B, the same points and some others measured another way; then each row and its match in B:
B (72 x 26):
[[ 124  -57 -116   -6   89 -163  -67  -16 -142 -213   92  -87  170   75
   111  207 -223  107  -84   52  190  184  174   59 -317  347]
 [ -52  136   81  -50  -67   24   35  -44  128   25 -172  197  -67 -256
   -46 -100   81  -77  203   29  -73 -217  -97  161  310 -216]
 [-121 -122   12   14   -8  119   23  -62 -101  114 -136  162   96  288
    50 -201  -50  -82  -77  -32  -90  318  130  159 -200   63]
 [ -50 -215   51   20  183    1   35   44   12  121   93  116  168  169
   155 -166 -153 -110 -232  -72  -75  420  227   62 -524  189]
 [-127  250    5   15   37  -54  120   33  226    6   27  253   37 -141
  -170 -263  119   -3 -154   67 -158  -39 -276   94   60 -177]
 [  -4  -97  -67   63  307 -178   91  135   85  -74  386   64  262  135
    60 -123 -175   23 -523    1  -35  497   82  -42 -770  313]
 [ 159   32  -31  -25  231 -299   20  102  155 -236  300  -39  120 -353
    85  168 -154   45 -136   34  107   10   49  -45 -306  200]
 [   7   36  -25  -64 -138    7  -73 -179 -111 -105 -367  -43  -82 -149
    24  106   48  -46  359  -31   72 -163   81  159  451  -44]
 [  26   26 -187   17  138 -262 -100 -150  -94 -217 -158 -334   94  -39
    42  152  -21   65  -74 -118  161  181  120  -28   29  323]
 [-109 -213  192  -54 -108  283   22  -48  -62  269 -238  341  -12  145
   139 -222  -61 -220  222  -33 -145  119  222  258  -27 -143]
 [  65 -339  123  -96  -98  185   -9  -51 -188   -5 -138  157  -27    6
   235   81 -150 -193  354  -41    9   97  385  191  -68    9]
 [  -6  190  -63   23  198 -269   24   24  208 -106  103  -31  107 -241
   -52  -42    2   56 -219   -1   14   24 -125  -19  -92  100]
 [ -94   62   95   15   63   53  136  130  176  120  188  408  118   34
   -48 -294  -53  -41 -220  109 -170  126 -116  140 -331 -104]
 [-146 -153  144  -27  -61  224   53  -52  -12  228 -216  294   -6  126
    70 -281   17 -209  111  -54 -184  170  135  203  -16 -148]
 [-162  -29   95  -21 -187  287  131  -28  -32  113 -155  438  -37  149
   -81 -312   87 -145  119   67 -233   69  -45  258   89 -288]
 [  71  305 -154    4   63 -291  -34  -27   73 -262   40  -79   94 -221
  -103  143  -37  194  -85  109  153 -152 -184   42   98  136]
 [-147  107   10   33   74  -14  118   23  164   57   27  214   68  -13
   -98 -296   85  -53 -210    0 -178  148 -142   82 -102  -92]
 [  64 -189  120  -25  176  -32   61  144   91   44  265  220  147  -53
   182  -52 -226  -93 -134   23  -30  221  203   74 -550  125]
 [  62 -259  116  -67   -9  109   22   29  -77    7   24  201   36  -11
   197   27 -175 -143  167    6   -9  126  294  154 -244   39]
 [ -92    9   71   11  133  -34   11    6  137  179  -49  133  103  -11
    56 -210  -46  -73 -136  -48  -81  152   36   91 -178   32]
 [  94   69 -123  -41  -57 -148 -105 -146 -146 -249 -207 -167   20 -115
    32  253  -58   83  206   17  201 -104   82  101  245  165]
 [ -86   73  102   25  207  -89   66  101  273  189  123  227  133 -104
    24 -272  -57  -57 -264    0 -124  128  -62   60 -312   -2]
 [-115   60  -21   20  -51   85   39  -37  -43   61  -81  231  105  244
   -65 -205  -18   11 -111   75  -81  173  -57  186 -105   -3]
 [ -95  137  -38   47   68  -36   92   73   92   21  160  268  175  162
   -99 -227  -56   74 -329  127  -88  193 -158  118 -335   42]
 [  68   47  -64  -61 -197   51   21  -59 -162 -258  -68  155  -16  -36
   -55  138  -39   47  240  145   64 -125   -6  194  180  -50]
 [ -43   86 -118  -10  -52  -78  -79 -195 -119 -115 -343 -142    0   -6
   -28   56   62   25  137  -58   83   -1   35  106  325   88]
 [-130  178  133  -19  -24   73  133   61  254  143    1  419   -8 -189
  -113 -314   88  -88   -9   85 -211 -128 -221  171   86 -308]
 [  84   19 -191  -20  -59 -111   -1  -96 -194 -394  -29 -108   36  -19
   -42  207  -18   82   71   51  126   59   49   67   66  158]
 [ 103  -92 -165  -27   46 -183  -89 -157 -200 -318 -150 -302   34  -78
    96  268  -51   19  120  -99  185  124  230    6   71  283]
 [-168  170  -81   29 -160  127   76  -77  -85  -20 -149  268   55  277
  -190 -235   82   53  -76  122 -114  100 -195  221   92 -105]
 [ 110   94   -9  -76 -169   15  -11  -22  -91 -197  -35  187   -4 -135
    -5  171 -107   68  274  181  105 -243  -14  209  164  -43]
 [ 122  146 -150  -25  -16 -204  -70  -69  -95 -305  -16 -102   81 -115
   -13  257 -105  164   66  103  212 -100   -8   82   74  197]
 [ -13  -40   57   -6   43   43  107  107   62   -1  204  322  111   37
    17 -140 -114  -37 -135  106  -95  153   10  132 -360  -11]
 [ -75   -2  -12  -38 -280  246   45  -92 -221  -51 -206  314  -10  252
   -70  -92    2  -13  207  140  -60   18   -6  289  154 -139]
 [  14 -205   60  -13  106   30   42   53  -22   25  110  157  117   71
   148  -68 -160  -99  -86  -14  -40  283  221   90 -418  128]
 [  29 -158   41  -55  -83  116   61   -6 -106 -104   -3  208    4    7
    76    3  -80 -100  154   38  -35   90  165  157  -95  -31]
 [-132  101   33   35   89   -9   77   38  147  135   29  238  119   67
   -56 -287   -6  -17 -236   35 -130  163 -111  111 -204  -30]
 [ -82   49  177   -4  121   19   86  126  267  241  126  382  100  -99
    38 -292  -82  -90 -154   58 -156   45  -61  135 -282 -109]
 [ 124   26  -66  -25  146 -255  -10    3   65 -258  111 -119   62 -310
    58  177  -74   27  -12  -16  117   -5   65  -20  -74  171]
 [-106   93    4    4 -121  144  133   29    0  -19   37  396   52  146
  -139 -231   22   -5  -64  157 -149   67 -156  211  -70 -166]
 [  76  -24 -131  -25   63 -187  -35 -106  -87 -290  -81 -213   24 -169
    44  191   -7    5   74  -72  121   66  130    2   79  187]
 [   3  -42  -46    2    5    5   -3   -4 -118  -50   27  124  144  207
    42  -16 -154   50  -92   80   44  203   88  143 -279  168]
 [-118   43   32    3  -63  112   45  -19  -12  110  -97  285   80  186
   -37 -219  -25  -20  -47   74  -96  114  -43  205  -78  -59]
 [  77  182   87  -54   75 -170  -28   35  221    0    5  112   25 -412
    46   56  -81   18  113   69   68 -283  -64   98  106  -36]
 [  76 -115  -74   -6  256 -273  -38  -48   40 -181   25 -272   81 -227
   147  129  -58  -57  -92 -168   96  219  227  -89 -178  290]
 [-143   -8  -12   39   43   63  119   17   30   44   48  244  106  189
   -65 -287   25  -57 -240   16 -168  296  -43  113 -261  -20]
 [ -40 -213  147   -8  162   65   90  109  105  165  159  275  123   41
   153 -218 -140 -164 -160  -34 -139  307  190   89 -500   39]
 [  39 -232   49  -66  -92  142   23  -41 -174  -80  -71  163    2   57
   132   42 -104 -125  217    6  -11  127  257  170  -87   18]
 [  60  142   29  -62  -16 -112  -55  -54   77  -59 -137   39   -9 -302
    34  100  -41   16  212   43   94 -249  -14  128  246  -22]
 [ 105   74 -113  -55 -132  -69  -40 -100 -165 -312 -109  -25   -4 -109
   -18  241  -48   85  238   93  154 -138   34  136  226   64]
 [ -49  140    7  -12   47  -94   27  -36  142  -17  -93   75    7 -209
   -43  -95   63  -29   14   -9  -44  -65  -89   77  143  -67]
 [  63  254    3   -4  198 -303   14   82  292  -94  179   42  100 -400
   -23   21  -59   85 -154   67   54 -156 -161    2  -80   61]
 [ 155  -36  112 -104   -2  -67  -46    6   47  -80  -29   86  -24 -377
   159  200 -151  -57  324   40  111 -243  161  126   93   -4]
 [-138  145  -37   24   20  -30   56  -59   85    9 -119  109   34   -2
  -114 -213  110  -20 -105  -10 -112   77 -135   97   94  -67]
 [ 142  207 -140  -26   13 -242  -38   -7  -11 -315   92  -45   95 -189
   -42  242 -116  188    8  152  200 -160  -89   71   20  166]
 [ 160   -4 -183   15  185 -305  -84   10 -112 -292  200 -196  234   56
   101  267 -262  186 -231   60  256  229  142   -7 -439  476]
 [  70 -199 -124  -35  -62   -6  -51 -142 -303 -264 -146 -130   36  131
   104  193  -84  -19  155  -49  117  218  283   93  -25  224]
 [ -66   56  204  -28  144  -24   85  104  337  214   64  310   25 -322
    51 -254  -10 -146  -41   -8 -161  -71  -49   92 -102 -176]
 [  46  210  -63   -6  105 -241  -46  -22  118 -106   -6  -46   90 -222
   -14   76  -60  106  -55   48  112 -103  -84   48   40  124]
 [-166  -74  -55   21  -19   74   -6 -165 -114   54 -307   -5   27  214
    -3 -194   95 -103  -15 -127  -93  288   97  115   78   40]
 [  94   97   14  -56   51 -150   34   26  138 -195   67   64  -12 -406
     9  108  -22   -9  121   45   42 -192  -29   53   95  -35]
 [-138  -56  -25   44   89   15   44  -33   -9   89  -51  112  129  228
     6 -243  -12  -54 -226  -50 -106  354   49   90 -260   96]
 [ 161  184  -52  -36   59 -227    8   85   89 -254  238   92  114 -269
   -12  197 -170  156  -34  189  151 -174  -92   77 -135  115]
 [  30  172  -72  -25   10 -162   -4  -64   55 -197  -75  -36    7 -250
   -60   75   42   48   69   26   61 -134  -90   61  211   10]
 [  81   -7   15 -104 -269  109  -40 -135 -183 -184 -282  116 -113 -157
    33  191  -13  -38  517   81   90 -278   99  237  450 -125]
 [-120  -97  141  -37    3  113   16  -79   66  207 -266  159  -38  -74
    91 -216   48 -213  157 -119 -138   62  129  147  120 -132]
 [  -6   65 -174   -6 -198   64   37  -90 -259 -291  -61  123   55  245
  -131   54  -17  110   38  157   40   94  -57  188   45   48]
 [ -87  170  105  -39  -52   34   30  -26  170  127 -167  259  -28 -201
   -51 -177   59  -60  134   48  -95 -194 -132  182  249 -214]
 [  11 -206   37  -47  -89  143  -26  -60 -206    4 -135  146   51  186
   141   14 -149  -83  169   16   27  169  261  200 -127   84]
 [ -92 -104   -2   15   23   88  101   17  -39    3   55  225   98  197
    -1 -202  -33  -74 -153   17 -131  308   61  123 -294   22]
 [-154  283   -7   32  -16   -4   98   23  180   62   -9  309   70    1
  -191 -297   89   48 -177  123 -147  -27 -305  154   41 -164]
 [-184  174  -63   26 -155  127   51  -92  -68   44 -208  256   56  275
  -174 -259   83   43  -60  102 -111   90 -185  227  130 -107]]
Rows of B count from 0, top down.

[ -98   79 -121 -313 -166  252   88 -205  206  -72  515  140 -379  108
   48  -72    4  321  412  294  160  379  309 -131   94 -152 -174 -159] : 7
[ 318 -136  202  288   48 -133  163 -182 -606  -26 -284 -119 -110   55
 -300 -503   10 -282    5   24  400  -78 -176  729 -467  744  -57 -272] : 39
[ 143  -42 -416  -72  178 -160 -185 -167  -75  -60   84 -114   -4 -202
  -30  267   24   -1  -55   32 -100 -217 -147 -101  -31   68 -333  292] : 45
[ 110  117 -421  106   46 -202 -357 -202  120  307  502   59  345 -494
  -78  225    5  207 -229  212 -277   91 -220 -675  245 -347 -348  331] : 40
[ 234 -264  176  157  221  172  302  394 -583   55 -606  -26 -223  102
  429 -422 -163 -488 -239    3   -6 -287 -512  650 -173  377  767 -105] : 37
[ 166 -173  249    2   97  177  121   26 -352  156 -213   34 -225  199
   20 -586 -184  -75   -7  106  238  -72 -197  502 -197  428  236 -300] : 63
[ 168 -183  238  103   99  231  289  273 -449   98 -353   53 -243  127
  332 -496 -152 -327 -100  105   73  -65 -345  537 -135  279  633 -206] : 60
[  76   15 -402 -161   82 -118 -229 -282   79  -46  324  -51  -36 -170
 -129  243   34  176   71  113  -26  -56   20 -217   21  -22 -518  210] : 27
[  23  -54 -547 -183  204   44 -110  152  101   10   88   10  -69 -244
  464  452  -36    2 -163   83 -423 -204 -289 -415  288 -352  183  452] : 34
[ 189 -121 -531  -11  223 -143 -163  -66  -67  144  -61  -84   44 -252
  108  300  -49   53 -237  -10 -211 -312 -384 -292   86   93   57  405] : 0
[ 150  -34   41  142  -84   57  303  -24 -347 -146  -33    7 -271   20
   71 -237   72 -233  158  135  197  168  -42  416 -207  272  185 -168] : 67
[ 262 -264 -642  -10  498 -185 -265  148 -186  221 -415 -168  151 -316
  320  435 -158 -126 -558 -148 -448 -733 -728 -278  136  114  258  649] : 5
[  95  -76  318   28  -46  240  278   76 -334  -32  -52   86 -315  185
  127 -551  -76 -192  160  203  240  186  -26  548 -185  231  264 -372] : 1
[ 164  243 -151  338 -142 -333 -138 -319 -176 -107  549  -23  248 -461
 -329   78  264 -145   60  249    6  343   75  -98 -121 -143 -699   72] : 14
[  35 -103   11 -115  -64  303  211   19  -35  197   95  167 -316  135
  218 -322 -149  188  117  221  127  200  -87   -1   84   86  451 -187] : 47
[ 377 -183  234  354  109 -173  146 -144 -711   -4 -410 -164  -60   46
 -309 -541   -3 -377  -78  -25  405 -204 -280  832 -521  854  -26 -244] : 70
[ -66  247 -242  -87 -236    7   66 -220  122 -352  698   66 -217 -183
   15  241  243   11  431  310    5  495  375 -152   45 -401 -517   19] : 64
[ 291 -124 -363  127  312 -330 -165  -89 -405 -170 -262 -261   72 -250
  -76  243   66 -352 -214 -100  -85 -478 -330  264 -242  342 -332  345] : 23
[ 193   44 -255   47   47 -320 -230 -478 -159 -140  280 -159   60 -188
 -498   67  128   34  121   65  219  -38   98  113 -266  303 -872   78] : 66
[ -70   -1 -107 -225 -142  341  247   16  105    0  286  188 -425  118
  312 -108  -59  195  289  263   65  329   94  -96  149 -150  332 -130] : 9
[  11   65 -287 -207   45  -21 -101 -150   22 -261  322  -42 -183  -98
   19  207   78  -14  211  154  -27   39  150    5  -11 -147 -506  124] : 49
[ 487   39 -377  810  154 -666  -75  -16 -682  -27 -193 -235  545 -766
 -129  289  290 -711 -527  -50 -284 -237 -628   90 -257  201 -134  494] : 62
[ -22 -181  249 -363   99  471   76  132  -31  244  -28  173 -378  347
  281 -583 -338  193   80  212  140   16  -82  236   78   94  368 -347] : 68
[-130  112 -483 -306 -111  187   43  -50  344 -107  577  156 -284 -140
  352  399   69  261  266  282 -214  312  165 -552  345 -549  -19  218] : 65
[  58  133 -223  -72  -94 -153  -61 -394  -38 -326  470  -72 -168 -109
 -299  121  204   29  355  184  204  219  319  111 -184   44 -782  -10] : 33
[  76  114 -253  -34   -9 -146  -62 -206 -103 -354  345  -89 -105 -187
  -81  225  193 -165  211  149    0   98  169  104 -123  -94 -606  122] : 24
[  57 -245 -188 -213  190  339  -27  178   81  604 -116  199 -129   56
  430 -232 -384  373 -274  126 -161 -169 -494 -402  332   22  797   81] : 44
[   1  -80 -526 -297  341   72 -335  204  184  164  104   25   60 -265
  479  421 -171   80 -305   91 -541 -343 -371 -533  385 -501   41  501] : 3
[-190   80 -271 -647  161  201 -523 -195  506   68  702  108  -82  -19
   37  154 -191  509  165  290 -177   29  238 -509  338 -591 -794  106] : 59
[ -85  126 -431 -249  -80   90  -26 -108  260 -122  550   99 -199 -169
  216  347   91  202  233  255 -167  272  153 -442  238 -449 -209  198] : 13
